Below is a small trained network, with its code and all its weights. Each question gives an input and a target symbol and asks what happens when units are switched off, that is, made to give their printed mean instead of their output.

import numpy as np


def w(rows, s, z=0):
    codes = np.array(rows[::2]) - 128.0
    scale = np.full(codes.shape[1], s)
    scale[-1] = z or s
    return codes * scale


def norm(h):
    return h / np.sqrt((h * h).mean(-1, keepdims=True) + 1e-5)


def f(y):
    return np.maximum(y, 0)


def softmax(a):
    e = np.exp(a - a.max(-1, keepdims=True))
    return e / e.sum(-1, keepdims=True)


def log_softmax(a):
    a = a - a.max(-1, keepdims=True)
    return a - np.log(np.exp(a).sum(-1, keepdims=True))


def net(x, mask):
    ids = ['ζημστφψ'.index(c) for c in x.split()]
    T = len(ids)
    res = E[ids] + P[:T]
    u = 0
    for l in range(2):
        r = norm(res)
        for j in range(2):
            rows = slice(3 * j, 3 * j + 3)
            q, k, v = (r @ M[l][rows].T for M in (Q, K, V))
            z = softmax(np.where(np.tri(T) > 0, q @ k.T / 3**0.5, -1e9)) @ v
            o = O[l][rows]
            res = res + np.where(mask[u + j], z, o[:, -1]) @ o[:, :-1]
        u += 2
        y = f(norm(res) @ A[l][:, :-1].T + A[l][:, -1])
        res = res + np.where(mask[u : u + 4], y, B[l][:, -1]) @ B[l][:, :-1]
        u += 4
    return log_softmax(norm(res)[-1] @ U[:, :-1].T + U[:, -1])


Q, K, V, O, A, B = {}, {}, {}, {}, {}, {}
E = w([
[59,195,156,139,88,70,96,152,172],'ζ',
[108,125,165,138,254,77,136,107,85],'η',
[135,127,114,91,140,101,110,178,103],'μ',
[166,146,132,145,161,48,84,123,177],'σ',
[93,83,105,96,82,96,186,77,43],'τ',
[44,98,123,46,201,109,78,198,131],'φ',
[134,194,172,170,235,130,178,126,125],'ψ',
],0.0091)
P = w([
[253,154,114,14,136,163,126,203,216],'0',
[67,166,137,96,177,111,161,130,194],'1',
[79,149,130,144,158,101,174,145,168],'2',
[89,162,104,158,162,104,153,131,152],'3',
[75,133,100,146,166,80,122,131,129],'4',
[103,167,90,179,181,107,115,110,110],'5',
[111,169,76,193,168,80,114,125,118],'6',
[89,135,108,177,180,60,81,144,108],'7',
[107,151,109,186,175,70,75,144,109],'8',
[115,170,97,220,178,70,79,136,102],'9',
[103,174,110,205,183,79,51,166,112],'10',
],0.0053)
Q[0] = w([
[106,212,75,89,152,35,140,178,178],'L0H1',
[102,140,195,200,138,109,105,109,18],'L0H1',
[101,222,113,55,253,110,195,183,138],'L0H1',
[245,93,31,95,151,104,168,81,137],'L0H2',
[189,13,100,61,177,145,204,122,132],'L0H2',
[71,119,156,197,233,80,165,63,159],'L0H2',
],0.0052)
K[0] = w([
[94,210,217,135,183,142,87,227,193],'L0H1',
[47,182,90,69,2,130,102,125,153],'L0H1',
[132,137,179,153,155,29,37,178,165],'L0H1',
[75,193,125,172,106,46,79,60,123],'L0H2',
[3,172,153,165,74,29,139,109,112],'L0H2',
[198,178,123,101,78,200,143,149,167],'L0H2',
],0.0048)
V[0] = w([
[120,188,157,143,106,111,137,157,189],'L0H1',
[149,102,150,146,209,109,157,163,122],'L0H1',
[2,136,93,154,26,72,190,93,72],'L0H1',
[66,156,102,178,148,68,50,101,189],'L0H2',
[140,114,92,132,24,174,136,167,141],'L0H2',
[171,175,134,118,93,238,138,157,172],'L0H2',
],0.0058)
O[0] = w([
[177,179,166,141,207,86,113,102,116,221],'L0H1',
[100,137,206,82,149,169,134,82,117,230],'L0H1',
[114,216,58,121,155,130,88,254,151,107],'L0H1',
[91,221,170,137,138,176,117,178,146,150],'L0H2',
[156,148,195,155,25,160,122,177,154,2],'L0H2',
[154,145,53,110,20,140,37,95,130,20],'L0H2',
],0.0057,0.0034)
A[0] = w([
[95,99,147,143,157,134,42,134,95,67],'L0N1',
[149,139,142,150,63,167,76,138,185,81],'L0N2',
[162,45,88,98,139,139,135,57,103,185],'L0N3',
[156,103,63,163,181,94,82,254,123,255],'L0N4',
],0.0068,0.00087)
B[0] = w([
[193,169,13,188,57,175,236,159,179,206],'L0N1',
[142,39,48,174,131,163,229,253,202,132],'L0N2',
[142,188,214,85,208,163,188,143,75,170],'L0N3',
[118,222,105,135,130,105,142,77,73,253],'L0N4',
],0.0053,0.0057)
Q[1] = w([
[73,254,54,160,203,110,123,131,127],'L1H1',
[169,109,125,190,72,175,132,243,124],'L1H1',
[207,2,201,93,74,168,197,87,149],'L1H1',
[80,254,83,133,165,27,39,228,72],'L1H2',
[58,125,98,47,150,141,182,115,99],'L1H2',
[84,113,125,91,102,147,195,129,107],'L1H2',
],0.0072)
K[1] = w([
[166,165,103,142,26,162,97,138,151],'L1H1',
[129,78,152,68,175,158,174,112,101],'L1H1',
[89,120,167,129,254,105,142,113,98],'L1H1',
[204,86,122,84,115,88,69,140,99],'L1H2',
[114,90,97,92,114,113,138,132,115],'L1H2',
[105,129,117,154,96,161,145,122,109],'L1H2',
],0.0094)
V[1] = w([
[2,179,176,174,77,117,73,82,202],'L1H1',
[109,131,147,130,165,179,123,184,91],'L1H1',
[103,147,104,69,149,97,144,56,55],'L1H1',
[137,222,90,173,165,110,125,166,150],'L1H2',
[176,169,186,210,115,121,55,30,159],'L1H2',
[210,75,123,135,103,142,92,122,147],'L1H2',
],0.0071)
O[1] = w([
[153,2,182,62,42,247,97,205,157,96],'L1H1',
[23,124,128,218,165,128,176,180,185,92],'L1H1',
[43,177,164,127,108,134,32,57,76,231],'L1H1',
[104,193,80,31,133,154,94,83,132,55],'L1H2',
[18,94,14,127,155,150,197,137,107,1],'L1H2',
[99,120,134,216,199,97,135,89,20,85],'L1H2',
],0.0047,0.0058)
A[1] = w([
[123,77,119,137,223,153,82,85,184,91],'L1N1',
[54,178,161,108,107,139,69,236,186,96],'L1N2',
[14,91,92,128,151,219,158,163,119,205],'L1N3',
[231,29,91,253,81,116,173,164,75,5],'L1N4',
],0.006,0.0015)
B[1] = w([
[104,158,75,167,26,133,135,233,93,223],'L1N1',
[111,162,67,178,138,109,178,132,23,252],'L1N2',
[181,123,170,197,97,116,126,2,207,218],'L1N3',
[75,59,59,99,237,28,52,98,133,145],'L1N4',
],0.0071,0.0031)
U = w([
[220,144,72,64,104,105,222,178,241,95],'ζ',
[26,205,24,210,121,60,106,175,91,91],'η',
[147,3,78,121,158,62,61,149,144,56],'μ',
[158,84,111,228,50,173,161,76,192,140],'σ',
[221,183,251,58,150,77,103,26,158,252],'τ',
[176,105,190,130,60,192,112,227,68,146],'φ',
[157,153,89,36,59,192,9,53,118,36],'ψ',
],0.0044,0.0016)

Each question gives the input, a string of symbols that net reads in full, and the target symbol t.
The units are the heads (3 rows each of Q, K, V and O) and the neurons (one row each of A and B). Each row of codes is followed by its name. A weight is (code - 128) times the scale printed after its matrix; where a second scale follows, it is the last column's (O, A, B and U).
mask holds one flag per unit, layer by layer, with each layer's heads first. A switched-off unit (its flag False) gives its mean, the last column of its rows in O or B, instead of its output. The means were averaged over made-up inputs and are rounded, as every weight is.
A unit's drop is (log p(t) with every unit on - log p(t) with that unit switched off) / (log p(t) with every unit on - log p(t) with every unit switched off).
top k neurons: the k neurons with the biggest drops, biggest first
k most important neurons of layer l: the k neurons of layer l with the biggest drops, biggest first
which heads matter: for each layer, one digit per head in row order, 1 if its drop is at least 0.15 and else 0, layers parted by /
input μ ψ η τ φ φ ζ μ, target μ: top neuron -> L1N4
input ψ τ ζ, target ψ: top 2 neurons -> L0N3, L1N1
input ζ σ φ σ, target ζ: which heads matter -> 01 / 11
input σ φ σ φ σ, target η: top 3 neurons -> L1N1, L0N4, L0N3
input σ ψ φ σ φ τ σ φ σ ζ η, target σ: which heads matter -> 10 / 11
input φ ζ η, target φ: which heads matter -> 00 / 10
input σ φ μ φ ψ τ τ ζ σ, target σ: which heads matter -> 11 / 11
input μ ζ σ φ φ τ φ η, target μ: which heads matter -> 11 / 10
input φ η ζ μ, target φ: which heads matter -> 11 / 10
input μ ψ τ φ ζ σ, target μ: which heads matter -> 11 / 11
input ζ τ η, target ζ: which heads matter -> 01 / 11
input ζ τ η ζ φ τ μ ζ ψ, target ζ: which heads matter -> 01 / 10
input ψ ψ ζ σ τ φ σ, target ψ: which heads matter -> 01 / 11
input σ η η μ τ ζ, target σ: which heads matter -> 10 / 11
input ψ σ σ μ μ ζ σ σ φ η μ, target ψ: top neuron -> L0N3
input σ τ μ ζ φ τ φ, target σ: which heads matter -> 11 / 11
input μ ζ σ τ φ τ φ τ τ σ ψ, target μ: top 3 neurons -> L1N4, L0N4, L0N2
input φ τ φ ζ τ, target φ: top 2 neurons -> L0N3, L0N1
input ζ σ ζ σ σ φ σ, target ζ: top 2 neurons -> L0N2, L1N2
input φ μ ζ σ σ μ ψ, target φ: 2 most important neurons of layer 1 -> L1N1, L1N2
input μ τ ζ, target μ: top neuron -> L1N4
input σ τ φ ψ ζ ψ σ τ, target σ: top 2 neurons -> L1N3, L0N3
input φ ψ η σ τ ψ ζ τ, target φ: 2 most important neurons of layer 0 -> L0N3, L0N4
input ψ φ ζ ψ τ τ, target ψ: 2 most important neurons of layer 0 -> L0N3, L0N1
